Below are the code and all the weights of a small trained network. Each question names an input and a target symbol and asks about switching units off, where a switched-off unit gives its printed mean instead of its output.

import numpy as np


def w(rows, s, z=0):
    codes = np.array(rows[::2]) - 128.0
    scale = np.full(codes.shape[1], s)
    scale[-1] = z or s
    return codes * scale


def norm(h):
    return h / np.sqrt((h * h).mean(-1, keepdims=True) + 1e-5)


def f(y):
    return y / 2 * (1 + np.tanh(0.7978845608 * (y + 0.044715 * y**3)))


def softmax(a):
    e = np.exp(a - a.max(-1, keepdims=True))
    return e / e.sum(-1, keepdims=True)


def log_softmax(a):
    a = a - a.max(-1, keepdims=True)
    return a - np.log(np.exp(a).sum(-1, keepdims=True))


def net(x, mask):
    ids = ['Ξβζθλπ'.index(c) for c in x.split()]
    T = len(ids)
    res = E[ids] + P[:T]
    u = 0
    for l in range(3):
        q, k, v = (norm(res) @ M[l].T for M in (Q, K, V))
        z = softmax(np.where(np.tri(T) > 0, q @ k.T / 2**0.5, -1e9)) @ v
        res = res + np.where(mask[u], z, O[l][:, -1]) @ O[l][:, :-1]
        u += 1
        y = f(norm(res) @ A[l][:, :-1].T + A[l][:, -1])
        res = res + np.where(mask[u : u + 4], y, B[l][:, -1]) @ B[l][:, :-1]
        u += 4
    return log_softmax(norm(res)[-1] @ U[:, :-1].T + U[:, -1])


Q, K, V, O, A, B = {}, {}, {}, {}, {}, {}
E = w([
[132,78,41,168,208,79,255,182],'Ξ',
[170,100,106,84,226,149,84,214],'β',
[108,170,20,77,111,109,112,125],'ζ',
[106,113,140,253,151,190,74,209],'θ',
[100,101,145,49,107,150,103,170],'λ',
[79,246,71,123,118,185,182,209],'π',
],0.0057)
P = w([
[66,128,136,132,154,136,104,82],'0',
[102,142,147,117,163,78,101,144],'1',
[87,98,120,113,123,74,80,224],'2',
[144,86,112,146,86,180,148,63],'3',
[149,159,145,138,143,104,131,157],'4',
[146,121,127,122,110,65,82,255],'5',
[52,93,132,138,175,157,139,113],'6',
[164,161,133,132,135,103,143,156],'7',
],0.0094)
Q[0] = w([
[56,18,132,120,101,143,167,57],'L0H1',
[48,169,75,110,255,163,138,232],'L0H1',
],0.0063)
K[0] = w([
[134,153,193,64,81,253,54,40],'L0H1',
[169,9,19,227,123,161,194,152],'L0H1',
],0.0061)
V[0] = w([
[165,163,183,202,74,116,3,145],'L0H1',
[186,196,98,74,129,178,64,110],'L0H1',
],0.0029)
O[0] = w([
[56,3,106,132,36,170,111,235,5],'L0H1',
[155,176,18,84,134,199,23,144,36],'L0H1',
],0.0032,0.003)
A[0] = w([
[185,193,229,145,175,3,245,90,5],'L0N1',
[103,145,98,227,170,195,94,75,6],'L0N2',
[195,180,140,162,113,199,63,122,61],'L0N3',
[158,94,200,57,126,57,144,167,8],'L0N4',
],0.0047,0.0021)
B[0] = w([
[159,139,111,197,198,101,115,54,251],'L0N1',
[128,100,177,35,197,101,254,105,137],'L0N2',
[100,47,141,157,94,117,196,144,102],'L0N3',
[150,183,189,118,146,91,224,104,148],'L0N4',
],0.0055,0.0031)
Q[1] = w([
[224,128,156,143,38,116,118,121],'L1H1',
[169,116,97,148,129,255,164,17],'L1H1',
],0.0071)
K[1] = w([
[59,175,185,110,182,63,95,159],'L1H1',
[16,136,130,90,201,172,117,1],'L1H1',
],0.0075)
V[1] = w([
[113,130,73,216,185,79,214,144],'L1H1',
[79,255,147,121,94,194,191,140],'L1H1',
],0.006)
O[1] = w([
[114,168,39,202,183,158,99,80,254],'L1H1',
[12,2,49,172,164,31,147,170,104],'L1H1',
],0.0069,0.0043)
A[1] = w([
[93,81,97,118,174,151,205,127,117],'L1N1',
[110,171,74,68,64,18,2,103,2],'L1N2',
[112,86,247,54,65,43,205,153,58],'L1N3',
[91,205,81,77,82,109,162,182,119],'L1N4',
],0.007)
B[1] = w([
[137,124,201,107,76,146,76,124,249],'L1N1',
[206,119,185,98,118,94,8,51,177],'L1N2',
[88,254,182,116,68,17,218,106,225],'L1N3',
[135,34,157,148,141,69,125,109,236],'L1N4',
],0.0094,0.0019)
Q[2] = w([
[22,165,150,122,218,145,156,187],'L2H1',
[133,147,138,158,175,21,82,254],'L2H1',
],0.008)
K[2] = w([
[176,92,59,169,45,182,253,135],'L2H1',
[209,121,102,189,104,44,135,214],'L2H1',
],0.0076)
V[2] = w([
[103,126,172,255,55,124,133,107],'L2H1',
[185,133,11,141,32,38,93,122],'L2H1',
],0.0048)
O[2] = w([
[72,118,43,193,4,117,87,79,253],'L2H1',
[78,111,184,140,116,136,164,2,8],'L2H1',
],0.0056,0.00025)
A[2] = w([
[145,155,105,93,129,50,93,178,113],'L2N1',
[127,63,223,75,118,158,99,53,38],'L2N2',
[103,141,99,153,76,191,55,182,3],'L2N3',
[152,201,62,218,192,145,171,1,77],'L2N4',
],0.0099,0.0067)
B[2] = w([
[118,122,127,113,129,173,158,86,144],'L2N1',
[176,108,118,116,138,59,46,67,145],'L2N2',
[160,208,66,153,89,77,104,161,136],'L2N3',
[111,175,115,216,163,180,167,3,254],'L2N4',
],0.014,0.015)
U = w([
[127,174,114,236,150,185,168,15,135],'Ξ',
[197,121,165,68,180,241,154,188,236],'β',
[185,85,150,93,132,63,23,40,73],'ζ',
[162,215,39,178,57,113,62,203,10],'θ',
[104,176,207,74,43,67,223,106,130],'λ',
[31,2,94,172,132,124,148,176,132],'π',
],0.0058,0.0012)

Each question gives the input, a string of symbols that net reads in full, and the target symbol t.
The units are the heads (2 rows each of Q, K, V and O) and the neurons (one row each of A and B). Each row of codes is followed by its name. A weight is (code - 128) times the scale printed after its matrix; where a second scale follows, it is the last column's (O, A, B and U).
mask holds one flag per unit, layer by layer, with each layer's heads first. A switched-off unit (its flag False) gives its mean, the last column of its rows in O or B, instead of its output. The means were averaged over made-up inputs and are rounded, as every weight is.
A unit's drop is (log p(t) with every unit on - log p(t) with that unit switched off) / (log p(t) with every unit on - log p(t) with every unit switched off).
The circuit of an input: a set's keep is (log p(t) with only the set's units on - log p(t) with every unit switched off) / (log p(t) with every unit on - log p(t) with every unit switched off). Starting from the 12 units with the biggest drops (on a tie, the unit counted first), units are removed one at a time, each time the one whose removal leaves the highest keep (on an exact tie, the one counted first), for as long as the keep stays at least 0.8.
units of the circuit, in order: the units of the circuit, biggest drop first
most important unit: the unit with the biggest drop
k most important neurons: the k neurons with the biggest drops, biggest first
k most important neurons of layer l: the k neurons of layer l with the biggest drops, biggest first
drop of u: that unit's drop, to one decimal
input λ λ λ, target λ: units of the circuit, in order	[L1H1; L1N3; L2N4]
input θ θ λ ζ, target θ: most important unit	L2H1
input λ ζ Ξ π θ θ β, target π: units of the circuit, in order	[L1H1; L2N4]
input Ξ π Ξ ζ Ξ θ, target θ: 3 most important neurons	[L2N4; L0N1; L2N3]
input ζ ζ π λ π β π, target λ: units of the circuit, in order	[L1H1; L2N4]
input Ξ Ξ ζ π λ ζ Ξ, target π: 3 most important neurons	[L2N4; L0N1; L1N1]
input θ Ξ λ λ, target θ: 2 most important neurons of layer 2	[L2N4; L2N3]
input Ξ Ξ ζ θ π Ξ π, target θ: 3 most important neurons	[L0N1; L2N4; L2N3]
input ζ Ξ ζ θ Ξ ζ, target ζ: units of the circuit, in order	[L2N4; L1N2]
input θ λ Ξ θ, target θ: 2 most important neurons	[L2N4; L2N3]
input θ λ ζ Ξ, target θ: 4 most important neurons	[L0N1; L2N4; L1N1; L2N3]
input β Ξ Ξ π, target β: 2 most important neurons	[L2N4; L0N1]
input θ ζ Ξ ζ β ζ θ, target ζ: 2 most important neurons	[L2N2; L2N4]
input π Ξ Ξ θ Ξ θ ζ, target θ: 2 most important neurons of layer 1	[L1N1; L1N3]
input ζ β θ λ, target ζ: 2 most important neurons of layer 2	[L2N2; L2N4]
input π ζ β λ θ λ θ π, target π: most important unit	L0H1
input π θ λ β ζ λ θ, target β: 2 most important neurons of layer 0	[L0N2; L0N1]
input ζ λ θ β, target ζ: 2 most important neurons	[L2N2; L2N4]
input θ θ ζ θ ζ β λ ζ, target ζ: 2 most important neurons	[L0N1; L2N4]
input ζ θ Ξ π, target ζ: most important unit	L1N1
input ζ ζ λ ζ Ξ λ Ξ, target ζ: 3 most important neurons	[L1N1; L2N2; L2N4]
input θ ζ Ξ θ θ θ π, target θ: 3 most important neurons	[L2N4; L2N3; L0N1]
input θ λ Ξ β, target θ: 2 most important neurons	[L2N4; L2N3]
input ζ θ Ξ β, target ζ: 3 most important neurons	[L2N2; L1N1; L2N4]
input λ β β θ λ π Ξ, target θ: 2 most important neurons of layer 1	[L1N1; L1N4]
input Ξ θ θ ζ λ θ π, target ζ: 2 most important neurons	[L2N2; L2N4]
input Ξ ζ Ξ ζ Ξ Ξ λ, target ζ: most important unit	L2N2
input β Ξ β λ π ζ Ξ, target λ: drop of L1H1	1.1
input θ λ Ξ π Ξ θ θ, target π: drop of L1H1	1.0
